[ 24.5  16.9 -20.7 -20.0  -1.3  50.2 -11.5 -19.9   8.9  -7.1  14.0  12.1
 -22.4 -27.6  12.4   5.3 -21.7 -14.6  59.2 -31.6] | (29)
[ 10.1  87.7  -1.4  -6.9  -1.2 -12.9   2.0   4.9  15.6  14.8  13.9   0.3
 -48.4 -34.0   9.7  10.7   6.3   4.8  41.3  28.2] | (29)
[ 22.3  -2.0 -13.2  16.9  12.2 -18.5  78.8  22.0  23.2 -10.1  12.8  12.7
 -47.3  -2.6   9.9  19.9 -11.9   1.6   1.7 -70.8] | (29)
[-24.1  17.5  -7.4  30.1  16.9 -24.3  67.1  48.3  -4.7 -28.1  -9.5 -38.9
  -8.2  26.8 -12.6  -2.3  22.1  -0.5 -66.6 -79.6] | (32)
[ 30.5 -32.7  -7.1  -8.4 -10.1  40.7  -0.7 -14.5  -1.2  -2.4  -6.2  16.5
   0.6  14.3  11.2   4.1 -12.3 -11.4  11.1 -39.3] | (32)
[-24.8 -17.8  -1.4   7.9  -9.7   8.1   3.2   4.0 -18.3 -20.9  -3.5  -9.1
  13.3 -10.7 -19.2 -25.3   0.2   1.2 -20.0 -43.6] | (33)
[-11.1  28.7 -15.2  10.1   8.6  -7.5   2.3  10.1   4.3 -15.6  -2.2 -21.1
 -16.8 -22.8 -14.7  -1.4  -2.3  -3.7   7.7 -23.2] | (33)
[ 12.7  49.1 -17.2  -2.8   6.2   7.7  -4.4 -10.8   2.6  -7.8 -12.4 -15.8
  11.5  15.6 -10.8   0.8 -11.8   3.8  -2.7 -11.9] | (20)
[ -2.7 -43.9 -33.1   9.8  24.2 -37.9  36.2   4.6  13.7 -25.1 -21.7  -7.8
  39.4  32.8 -27.9   7.9 -12.5   2.7 -33.4 -25.8] | (33)
[  7.4 -19.9   9.1  23.2   6.5 -19.9  32.2   9.5   7.7   8.5 -16.4  12.3
  24.2  53.4   7.0  16.4  -0.8   1.1 -50.7  -2.0] | (33)
[ 43.0   0.8 -25.7  -0.8   4.5 -21.6  46.6 -13.2   5.5  -1.8  -3.8  30.1
  11.8  57.6  -4.9  21.9 -13.1   3.9 -12.0 -50.8] | (20)
[  8.4  85.6 -56.6 -18.4   9.9 -28.5  -1.9 -35.9   7.0  -5.9   2.9   1.9
  -0.5  -8.8 -36.4  -1.8 -22.2  16.0  62.6  10.9] | (23)
[ -2.1  70.2 -33.8  -2.5  14.4 -19.7  53.4   6.9  11.6  -7.6   6.5  -1.0
 -25.4  11.8 -17.9   8.1  -1.6   7.1   3.1 -63.0] | (20)
[ 24.1  47.9 -36.7 -13.0  16.6 -21.8   6.2 -22.0  21.6   2.7   2.1  13.7
  -5.5  -5.1 -11.5  11.9 -11.3   5.2  46.2  17.5] | (23)
[ 31.9  20.9  -2.9   3.2  14.0  -7.2  28.5  -4.7  11.7  -6.1 -14.1  -3.2
   8.6  47.9   2.8  15.9  -0.2  -8.8 -25.4 -22.2] | (33)
[-12.5  16.6 -31.0   6.0  23.0 -19.1   9.2   7.7  13.4 -22.0  -6.0 -15.2
   4.1 -10.7 -32.1   5.2  -8.2  -3.0  -0.7 -16.2] | (33)
[  1.3 -15.6 -17.0   2.3  -2.3  20.4  31.9   8.3   5.4 -16.8  -4.3 -38.4
  -9.2   0.4   0.0   2.1  -2.2  -9.1 -10.7 -47.7] | (33)
[  2.2  30.3 -22.2  15.0  21.9 -19.2  59.5  28.5  14.3 -25.8  -6.0 -24.1
 -16.0  15.3 -12.5   7.4  -2.6   3.5 -23.2 -74.2] | (33)
[ 22.8  20.1 -16.2  -4.3  -5.1  17.2   8.8 -11.5 -12.5  -2.0  -9.0  11.6
  12.3  33.8  -1.6  -3.0  -7.0   2.0  -4.7 -30.3] | (20)
[ 37.8  -9.8  35.6  23.0  14.8  -8.1  61.0  26.6   8.5   0.8  -2.8  13.3
 -11.7  64.6  36.3  11.5  21.4  -4.6 -66.1 -42.1] | (32)
[ 32.2  21.4  23.3   9.7   8.4   1.6  39.8  15.7   4.9   0.1  -8.3   0.2
   3.0  50.8  17.0  11.9   9.0 -12.7 -46.5 -40.5] | (33)
[  5.0  -4.3 -30.8   4.2  24.8 -32.7  22.6 -17.2  14.2  -9.9 -11.8  -4.4
  24.5  21.6 -28.9   9.2 -15.2   4.9  -5.5   3.6] | (33)

[ -1.2  18.6  11.8 -46.3  -4.5  13.5  26.7 -50.3  32.6  -1.1   4.3   3.6
  64.2 -17.0 -20.4 -37.5  14.0  -6.9  15.4 -17.9] | (24)
[-11.3  23.4 -29.1 -30.1   1.8   7.0 -15.6 -17.2  16.7 -10.5  13.2  -7.8
  45.3 -14.1 -19.2  -1.5  23.0  -5.4   9.0 -11.5] | (19)
[-13.5   1.7  25.0 -38.2  -8.7  -8.7  14.6 -18.0  22.4   6.1 -13.4  -1.4
  23.1  -0.2   0.4 -35.7   2.8  -7.4  18.9 -14.0] | (24)
[ 13.3  10.8  16.3  -9.8 -11.8 -22.3  -9.4 -43.4 -17.4 -11.1  -9.3   9.4
  41.5 -38.8   6.3  18.6  50.8 -35.6 -20.7 -14.1] | (26)
[  3.3   6.3  21.8 -44.5  -3.0 -19.8   5.8 -53.2  -8.6   2.0 -10.9   3.1
  61.5 -33.9  -6.1   9.7  14.2 -16.3  -8.1 -10.1] | (26)
[ -2.8  12.8   0.3   3.2   7.7 -12.4  25.4  -8.0   3.2   0.9   0.1 -13.1
  29.8 -13.6   4.4 -29.1  17.7  -6.8  14.3 -16.4] | (26)
[ -7.4   8.3  16.7 -14.9   7.4 -52.0   3.5   2.6 -30.7  -2.1  -6.0 -20.7
  31.1 -37.5  24.6  -3.1  13.1 -36.1  -7.8 -15.3] | (26)
[ -8.6   9.4   6.3  -7.9  -7.4 -21.9  10.1 -39.4 -32.1   1.5 -10.9  -6.4
  47.7 -42.1  -5.0  16.7  34.3 -24.5 -15.8 -20.0] | (26)
[-12.0  11.5  11.9 -42.0   5.2  11.0  20.2 -16.2  23.7   4.4   6.5  -1.5
  40.5  -2.5 -20.8 -35.7  -4.7  10.2  24.5 -19.4] | (24)
[ -6.3  -0.4   6.9 -18.4   0.1 -24.2  -4.1 -41.8 -23.6   3.0  -3.9  -2.6
  37.4 -42.6   3.6  19.0  28.3 -30.7  -4.9 -10.8] | (26)
[ 16.8  12.3  21.8 -57.2  -3.2  -7.4  31.1 -56.3  31.9   2.4   2.3  17.1
  59.8 -23.3  -9.7 -36.1  17.4  -2.5  14.4  -8.2] | (24)
[-13.0  -5.0  36.8 -27.8   2.3 -69.2  -0.1 -20.1 -35.3   2.8 -13.6 -21.6
  42.5 -55.1  29.5  -4.1  29.4 -45.7  -1.8 -32.8] | (26)
[-28.4  15.9  13.9 -47.2  -4.1 -11.6 -17.7 -23.9  17.9   4.2  12.2 -15.5
  18.9 -12.0  -8.3   5.6  26.7 -16.7  16.8  -8.5] | (19)
